(in the rows, 128 means zero)
Known rows:
[144 129 125 111 159 114 135 150 137 125  82 145 116 139 130 151 104  77
 137 133 118 111 109 154  93 129 134 141 183 113 118] : kinem
[132 134 150 110 169 130 131 149 107 120 110 139 141 121 119 141 116 108
 163 140 132 103 104 133 132 164 145 117 191 130 138] : mitrol
[111 169 145 172  97 153 141 119  85 140 185 123 120 135  97 117 148 196
 112 152 104 167 159  86 128  77 143 141  43  83 116] : raskifan
[120 126  90 170 118 132 125 126 145 127 118 139 131 130 136 129 122 113
 107 115 126 114 137 154 116 149 120 122 126 120 129] : mubril
[151 131 111  80 148 133 134 134  81 117 121 134 115 137  83 134 137 102
 160 134 122 107  80 169 117 158 154 102 169 150 155] : rapli
[141 140 132  87  89 131 134  78 167 113 135 108 155 126 166 106 156 119
 156 125 138 144 126  93 150 130  56 131 107 110 124] : mepem
[143 120 181 102 162 129 121 159 106 119 117 124 125 126 126 132 107 111
 157 135 132 100 107 131 146 173 157 122 196 126 139] : zital
[131 134 150 108 168 131 132 148 105 120 110 139 140 122 118 141 115 109
 164 140 131 103 104 134 131 163 145 117 191 130 138] : droluk
[120 167 177 108 156 149 158 145  77 109 131 148 141 131 106 139  98  95
 160 170 112 113 117 128 122 167 149 128 175  83 146] : navos
[ 92 154 116 163  82 116  96 161  84 150 133 109 118 135 113 139 103 157
  44 119 143 150 137 125 103 114 194 138  94 161 130] : muflel
[142 134 156 119 182 135 167 128 136 133  89 124 170  88 119 132 153 149
 214 162 126 113  80 110 123 117 120 112 163 107 116] : vetra
[ 62 111 113 120  83 145 137 147 110 152 118 112 124 128 110 160  97 178
  19 129 141 142 141 139 118  91 191 134  68 179 126] : stestisi
[124 119 107 159 116 133 124 127 140 126 125 133 122 132 135 124 119 118
  98 116 124 113 138 154 124 151 124 121 127 119 130] : flutrun
[125 119 107 160 117 133 125 128 141 126 125 133 123 131 136 124 119 118
  97 117 124 113 138 155 124 151 125 121 126 119 130] : kugas
[135 119 149 166 104 131 102 134 115 151 171  98 102 127 119 110 157 215
 106 114 123 152 149  89 155  85 150 134  67 129 109] : lipal
[ 88 152 128 178  81 149 123 133  73 139 173 146 108 143  91 122 110 163
 108 136 111 154 176 129 123 114 161 149  44 101 137] : bruves
[129 140  92 162 118 127 106 133 134 119 143 133 122 148 143 133 124 105
  73 107 127 115 141 135 127 156 123 119 149 127 129] : duvok
[130 130 106 160 115 130 110 133 138 121 139 129 118 144 142 128 120 109
  79 110 127 114 141 142 129 158 126 122 144 123 130] : stustar
[131  93 119 124 146 125 121 114 159 109 160 149 128 130 143 120 130  85
 205 124 133 131 154 129 160 142  99 134 118 148 150] : fleklavon

Facts:
rapli | ψ fusukes | θ a
flizom | ψ balon | θ c
lipal | θ f
breso | ψ vetra | θ b
gukir | θ d
muflel | ψ didran | θ g
drunel | ψ tropar | θ a
kitoskim | ψ kebris | θ c
plisas | ψ balon | θ a
babuklos | θ g
rotun | θ e
balon | θ c
nenor | θ d
skimor | θ g
dreskis | ψ flisun | θ a
giten | θ c
kono | θ c
mimem | ψ rotun | θ e
droluk | ψ kono | θ a
klera | ψ klopluk | θ f
klopuskim | ψ veklun | θ c
vitiza | θ a
tetetur | ψ nidri | θ c
vuze | θ b
broza | ψ klopluk | θ c
fipan | ψ nutrul | θ f
gribam | ψ rotun | θ g
pugren | ψ gopes | θ e
golar | θ f
briner | ψ gimisus | θ c
gatral | ψ nutrul | θ a
stomon | ψ fusukes | θ g
fliflen | θ f
griluk | ψ fofla | θ g
sutrun | ψ vitiza | θ d
rutror | ψ luduk | θ g
pluplafom | ψ fofla | θ e
luduk | θ d
draflak | ψ rana | θ b
greplil | θ a
drenu | ψ flisun | θ d
fufe | ψ klopluk | θ a
flisun | θ c
brolus | ψ driti | θ e
zital | ψ lipal | θ a
kobrapok | ψ finen | θ e
tropar | θ f
klefim | ψ vetra | θ c
klobek | ψ skimor | θ b
brople | ψ vetra | θ a
zitril | ψ flisun | θ f
vivuk | ψ vitiza | θ a
tridrilam | ψ tropar | θ f
navos | ψ raskifan | θ a
bruves | ψ raskifan | θ f
kegal | ψ saman | θ c
brole | ψ nefese | θ c
mubril | ψ skimor | θ c
puvo | ψ babuklos | θ d
fofla | θ g
skogagos | ψ fusukes | θ d
klopluk | θ e
saman | θ d
pliskol | ψ rana | θ g
trobrak | ψ raskifan | θ b
vetra | θ a
raskifan | θ f
gimisus | θ e
mitrol | ψ golar | θ a
didran | θ d
fleklavon | ψ nidri | θ b
flabon | ψ nefese | θ g
driflis | ψ didran | θ a
lalom | ψ bistu | θ b
nidri | θ d
rana | θ g
zeplo | ψ babuklos | θ e
stevilis | ψ listafar | θ a
vebo | ψ tropar | θ b
lagrum | ψ veklun | θ d
ralim | ψ lipal | θ b
skosas | ψ fliflen | θ f
lokluk | ψ giten | θ f
nutrul | θ e
finen | θ f
driti | θ b
dimi | ψ nutrul | θ b
tikan | ψ fusukes | θ f
kinem | ψ skimor | θ e
bratreski | ψ tero | θ a
remal | ψ trekar | θ c
trufil | ψ vuze | θ c
gotral | ψ vitiza | θ c
listafar | θ d
mepem | θ d
skegren | ψ fofla | θ a
stustar | ψ didran | θ c
skaval | ψ kebris | θ a
soru | ψ nutrul | θ d
stoko | ψ trekar | θ f
nefese | θ a
bibrul | ψ raskifan | θ g
kugas | ψ bistu | θ c
brobril | ψ greplil | θ a
fiskun | ψ vuze | θ e
taflu | ψ lipal | θ f
kebris | θ f
flutrun | ψ golar | θ c
noklan | ψ nenor | θ b
trekar | θ b
duvok | ψ rotun | θ c
bistu | θ e
fusukes | θ e
dogri | ψ driti | θ d
gopes | θ e
stestisi | ψ flisun | θ g
plubivok | ψ balon | θ e
veklun | θ g
tero | θ e

Rows:
No name comes twice in this set of rows, the named rows included.
[105  99 145  66 169 155 157 141 128 117 110 138 141 127 124 165 111 121
 122 142 132  95 110 135 152 147 145 113 179 153 134] -> dreskis
[107 142  77 133  61 122 116 142  64 151 130 107  97 138  69 129 124 158
  57 119 131 153 110 172  84 102 200 124  55 177 148] -> stomon
[130 138 186  88 220 112 145 131  88 127 110 163 138 108 108 126 103 131
 102 146 134 106 118 140 127 158 135 100 224 154 139] -> gatral
[ 73  85  96 136  95 155 121 129 123 147 151 137 108 138 110 149 122 191
  70 108 130 135 170 136 152  95 159 133  50 171 125] -> zitril
[193 134 114  62 151 120 157 123 120 121 111 110  91 148  98 133 163 106
 126 142  99 127  67 150  90  86 130 116 157 117 116] -> fusukes
[142  81 149 116 140 124 111 125 154 108 168 134 113 135 149 111 124  90
 198 119 133 127 157 128 175 152 108 139 124 142 151] -> ralim
[153 143 127 104 160 110 117 156 125 117 107 139 106 158 138 156 106  67
 102 125 119 113 113 137 104 138 138 139 206 119 118] -> mimem
[135  90 151 152 108 135 126 136 146 132 118 116 108 123 138 107 107 132
 109 116 122 107 140 165 139 159 138 130 117 107 132] -> gotral
[120  80 108 138 144 127 140 108 171 119 130 157 145 108 136 117 130  92
 251 130 133 129 149 148 147 133  93 137  91 140 149] -> breso
[143 147  99 166 135 133 136 113 157 127 134 117 146 123 144 126 163 143
 107 129 121 127 119 106 122 112  99 111 131 108 107] -> balon
[120  97 117 106 132 162 169 106 176 125 136 108 135 127 147 144 153 166
  56 134 118 118 127 114 152  96 107 107 115 127 104] -> flisun
[120 127 144 121 133 144 147 110 127  98 184 158 129 140 129 118 114  72
 202 155 114 142 167 125 151 144 101 144 103  99 157] -> trobrak
[119 115  61 151  75 132  99 123  79 146 163 132  82 148  69 117 148 171
 110  99 120 147 140 170 118 105 167 123  38 168 146] -> tikan
[111 106 131 173  89 129  85 147 101 150 160 123  91 137 112 116 119 181
 104 100 129 140 167 132 148 122 169 143  67 143 131] -> taflu

Now the same elements, written a new way:
Known rows:
[155  88  93  95 129  99  92  84 123 134 142 156 144 139 150  86  98 138
 153  90 122  81 147  65 108 126 113 161] : dreskis
[164 109 101  90 103 128  46 152 100 166 158  85 135 140 144  88 134 110
  91 140 143 139 109  91 174 117  71  87] : vitiza
[157 111 103 150 132 121 150 128 113 129 144  91 139 140 125 107 141 129
 111 138 158 100 136 121 184 146 106 139] : kebris
[ 68 151 167 132 124 152 141 186 161  98 136 147 118 136 113 125 129  94
 139 119 113 135 104 152 163 119 128 131] : giten
[172 105 112 120 121 125 100  85 131 162 136 113 156 125 137 117 117 140
 124 117 134 123 148 114 116 133 117 119] : brobril
[ 71 149 157 130 171 124 106 209 182 110 180 130 125  93 103 117 151 119
 127 129 127 158  90 165 161  76 154 162] : balon
[145 149  84 155 128 116  59  72 157 223   7 142 143  88 146 130 140  56
 151 106 110 137 127 103 108  84 118 129] : bibrul
[143 172 141 119 164 161 166 140 124  78 131 170 141 133  84 117 142  86
  97 172  41 170 101 104  92 158 189 133] : skogagos
[ 97 161 106 103 135 134 177 160 120  85 134 213 135 113 123 121 158  77
  82 116 129 208 175 145  90 160 169 120] : soru
[119 184 119 122 144 144 162 165 138  79 138 171 120 171  86 115 153  81
 105 122 108 171 126 134 177 117 155 129] : nenor
[162 115  75 104 112  95  58  77 135 146  59 174 108  94 139  72 132  87
 180  60  73 103 129 100  84  80  80 178] : stestisi
[123 185 120 121 146 143 161 168 138  81 138 172 121 171  85 120 153  84
 106 122 106 172 128 136 174 117 153 129] : nidri
[177  98 126 148 149 140 155 102 100 125 137  93 159 100 123 106 129 133
 104 189  92  99 112  87 101 187 141 143] : tikan
[110 132  90 183 165 118 141 118 130 192  78 106 168 147 149 142 126  83
 110 165 194  89 135  54 206 143 153 129] : raskifan
[ 80 154 166  87 122 133  99 213 135 140 146 178 102 126 129 144 126 127
 109 158 100 156  90 131 109 123 111 106] : gotral
[170 110 116 123  92 144 104  97 126 145 132  90 144 159 131 105 121 115
 126 105 140 117 139 121 171 135  86 100] : vetra
[ 81 150 164 117 163 120 115 190 173 128 163 165 123  92 115 144 137 142
 126 141 110 155 101 158 106  95 158 154] : flizom
[156 111 103 150 129 121 150 129 113 130 146  93 138 137 125 108 140 131
 113 138 158  99 135 120 184 146 108 139] : golar
[132 187 118  76 143 125 120 195 108 121 146 201 107 159 103 137 152 112
  73 161  92 190 113 114 121 123 138 104] : sutrun

Rows:
No name comes twice in this set of rows, the named rows included.
[133 127  96 160 161 105 142 111 123 196  92 133 161 130 152 158 121 126
 109 171 172  95 144  70 145 154 148 130] -> bruves
[128 185 123 140 165 135 176 149 164  76 147 166 130 159  72 124 157 102
 121 109 112 171 138 162 171 102 178 151] -> didran
[138  83  94 111 105 126 115  88 117 144 138 125 171  82 167  99 130 106
 108  99 170 156 187 126  89 168 122 111] -> gatral
[174 104 105 116 155 102  74 103 146 169 167 104 161  94 131 113 134 157
 118 124 144 138 136 123 115 103 138 141] -> plisas
[185  92 132 130 133 155 105  71 123 137 134  85 178  99 126  94 115 114
 120 154  80 117 114  86  90 163 143 124] -> rapli

The same elements again, as new rows of numbers:
Known rows:
[ 90 148 145 137 110 157  97 123 114  79 154 134 114 106 169 163 164 138
 130  53 115 154 157 226 117 129 138] : trufil
[ 49 148 134 132 108 159 114 134 139  88 131 157 142 135 197 180 179 130
 133 116 168 134 136 131 107 164 116] : brobril
[ 81 126 173 163  87 133 106 134 142  80 175 152 128 128 176 150 162 141
 153 130 153 143 185 105 115 170 108] : luduk
[103 107 177 172 127 154 108 118 129  69 153 151 111 106 170 152 161 136
 168 104 128 160 172 156 102 170 117] : rotun
[100 124 181 175 110 142 111 124 126  76 160 148 110 110 170 153 160 138
 137 108 126 154 168 160 112 177 112] : gopes
[100 124 181 175 110 142 111 123 126  77 159 148 109 109 170 153 161 139
 136 107 125 155 167 160 113 176 113] : bistu
[100 165 154 125 112  89  89 147 124  72 150 131 132 128 160 152 133 128
 147 117 127 150 207 141  98 161 116] : trobrak
[ 59 131 160 153  86 170 125 140 141  76 141 151 126 130 211 171 183 132
 136 121 182 141 135 125 102 173 115] : greplil
[ 53 131 131 133 119 161 111 134 135  80 129 166 145 136 197 171 178 128
 139 111 170 134 133 123  96 156 123] : drunel
[ 90 158 154 172  89 160  80 115 113  97 184 135 142 109 113 168 139 154
 148  89 123 127 188 180  81 145 127] : zitril
[ 81 127 173 162  86 133 106 134 142  80 174 152 128 127 176 149 162 142
 152 130 152 142 185 105 115 170 108] : listafar
[ 93 148 150 156  93 146  73 121 113  85 181 151 129 112 140 175 144 162
 149  91  99 139 185 165  97 134 112] : stoko
[ 91 116 189 141 114 148 100 133 116 105 147 130 103 106 172 105 160 134
 131 144 124 172 163 162 105 169 119] : babuklos
[ 72 142 147 141 110 121  96 127 139  92 163 159 145 132 162 159 157 140
 148 124 138 136 186 111 119 160 110] : dogri
[ 98 133 147 159 104 149  71 120 109  77 180 161 132 113 141 167 143 160
 157  86 102 139 182 158  87 127 119] : tridrilam
[ 82 133 164 120 138 138  90 128 113 117 137 136 121 110 158 114 155 132
 127 138 110 165 165 167 109 159 120] : flabon
[ 98 127 179 171 106 139 114 122 131  80 159 145 106 109 170 158 163 141
 137 112 120 157 170 163 117 179 111] : klopluk
[ 78 140 162 117 130 132  94 126 117 124 139 131 117 111 157 121 158 136
 120 143 103 166 166 172 117 162 118] : griluk
[ 92 156 167 128 136 166  84 141 109 112 130 141 135  91 160 100 149 131
 131 137 110 160 164 161 148 158 109] : stomon

Rows:
No name comes twice in this set of rows, the named rows included.
[ 45 156 137 147 104 172 121 128 139 100 133 139 156 132 168 174 174 122
 131 114 192 121 139 144  90 174 132] -> dreskis
[111 148 185 182 109 173 105 137 123  70 151 154 125  90 171 137 154 137
 141 107 124 149 167 152 154 175 101] -> fusukes
[ 64 157 162 137 122 126  82 119 128 112 179 159 149 134 179 173 153 129
 145 100 146 143 187 102 110 162  90] -> soru
[ 42 162 150 127 122 163 101 126 127 106 146 157 145 137 213 194 175 119
 129  92 175 141 137 123  99 165  97] -> gatral
[ 78 143 168 136 132 152  96 121 113 131 141 118 134 106 130 108 150 124
 126 136 135 152 168 181  94 169 136] -> stestisi
[ 89 143 167 114 130 114  71 146 108  98 124 129 114 118 159 126 142 124
 130 144 124 158 178 187  95 165 110] -> bibrul
[110 142 179 171  63 133  64 147 110  53 176 139 105 116 156 178 135 157
 156 105 127 140 199 180  78 151  99] -> raskifan
[103 171 153 164  92 176  67 135 109  79 174 157 144  94 142 160 137 161
 154  90  98 134 184 159 136 134 100] -> tikan
[ 67 151 151 157 104 136 102 121 140 105 167 141 159 128 134 152 152 132
 148 122 162 123 189 124 102 170 125] -> drenu
[ 91 121 188 143 104 133 102 136 113 108 153 134 101 111 172 100 160 137
  98 146 119 167 154 160 112 168 122] -> skimor
[ 94 159 150 133 110  98 109 131 125  94 169 142 138 126 158 134 146 136
 114 112 108 151 185 121 118 155 129] -> klobek

The same elements again, as new rows of numbers:
Known rows:
[ 57 159 137 108 104 143 181 179 141  78  70 169 128 123 125 189 164 161
 117 153 139 120 149 140 101 172 142 134] : kono
[ 81 145 104 111 126 129 164 178 133  71  74 180 133 135 128 177 184 155
 126 152 155 118 150 140 135 163 158 135] : tetetur
[182 112 191 121 207 160  78 117  83 114 146 102 160 144 150 132 126 104
 161 123 112 135 134  99 144 111 134 147] : soru
[123  85 136 142 141 131 144 130 159 127 161 134 118 161 113  98 135 177
 126 146 113 151 120 139 119 118 173 106] : skegren
[ 62 153 145 124 132 153 204 165 102 128 119 114 129 115  96 151  97 109
 117 186 145 132 129 152 135 152 129 104] : rana
[137 129 138 131 191 135  83 124  90 161 154  87 159 166 138 120 105 165
 126  57  96 131 104 154 127 124 117 116] : lokluk
[ 97  71 137 141 102 123  94 160 170 154 182 109 116 150 101 144 166 143
 150 102 147 144 124 107 158 128  82 103] : rapli
[130 116 160 162 107 129  55 158  99 161 171  80 135 150 134 136 129 144
 181  81 141 157 137 117 182  98  69 147] : skogagos
[139 132 167 144 173 158 159 119 104 162 132  92 123 150 151 127  94 168
 158  38  82  93  60 192  88 106  47 128] : raskifan
[115  93 130 122 141 132 122 125 158 135 152 117 121 141 104 114 154 140
 120 131 109 132 115 127 121 133 134 125] : droluk
[147  84 126 103  91 134 102 133 164 128 127 154 122  88 122 140 172 167
 125 147  98 144 131 129 126 122 136 156] : pugren
[105 135 165 131 182 141  86 143  84 164 143  75 152 148 129 114  92 173
 105  60  66 124 110 153 106 126 103 120] : lipal
[162  70 201  75 136 171 108 127 163  99 128 157 139  79 136 182 165 137
 125 162  92 135 135  88  91 142 140 132] : nutrul
[125  99 156 101  71 148 116 133 170 132 123 143 118  78 121 150 153 174
 115 149  83 145 131 129  94 132 123 156] : gimisus
[114 142 169 128 172 147  95 126  95 167 150  74 153 155 135 131  84 173
 116  58  82 133 102 155  93 133 103 118] : finen
[ 80 115 122 142 157 135 148 145 126 117 130 134 119 179 113 126 138 142
 108 138 129 108 140 135 150 133 160 124] : klobek
[ 87 128 113 133 147 139 147 120 138 118 137 127 120 183 118 142 127 140
 118 140 149 115 129 135 137 147 165 132] : breso
[114 142 170 130 172 148  96 126  96 167 150  74 153 156 136 130  85 173
 115  59  81 132 103 156  94 133 103 116] : fliflen
[ 85 139 114 126 152 141 191 163  96 123 124 125 133 125  97 141 117 100
 128 186 159 131 131 152 166 141 139 103] : flabon

Rows:
No name comes twice in this set of rows, the named rows included.
[ 94 138 156 116 189 137  62 148  76 168 132  62 153 130 119 117 112 143
  94  49  53 104 109 142 116 135  73 137] -> tropar
[136 110 133 128 144 128 160  94 169 176 132 132 140 164  81 120 212 113
 101 111 100 160 150 148 132 128 102 115] -> dreskis
[172 103 179 110 252 156  73 119  82 132 160 100 178 168 152 149 116 132
 134  71 104 120 109 118 125 133 131  94] -> fipan
[119 124 127 120 206 126  52 145  72 163 140  75 158 143 123 108 130 138
 104  48  70 104 109 142 147 126  89 134] -> tridrilam
[108  86 125 124 150 125 113 141 148 133 146 118 119 135  97  99 162 139
 109 132  95 124 120 124 133 126 134 127] -> zital
[118  96 163 113 212 161 140 128 128  90 136 141 140 180 128 168 151  97
 123 146 143  97 140  95 141 151 162 106] -> dimi
[119 106 147 152 151 125  52 159 101 181 186  78 155 175 136 151 117 170
 155  28 134 143 113 137 163 120  65  95] -> tikan

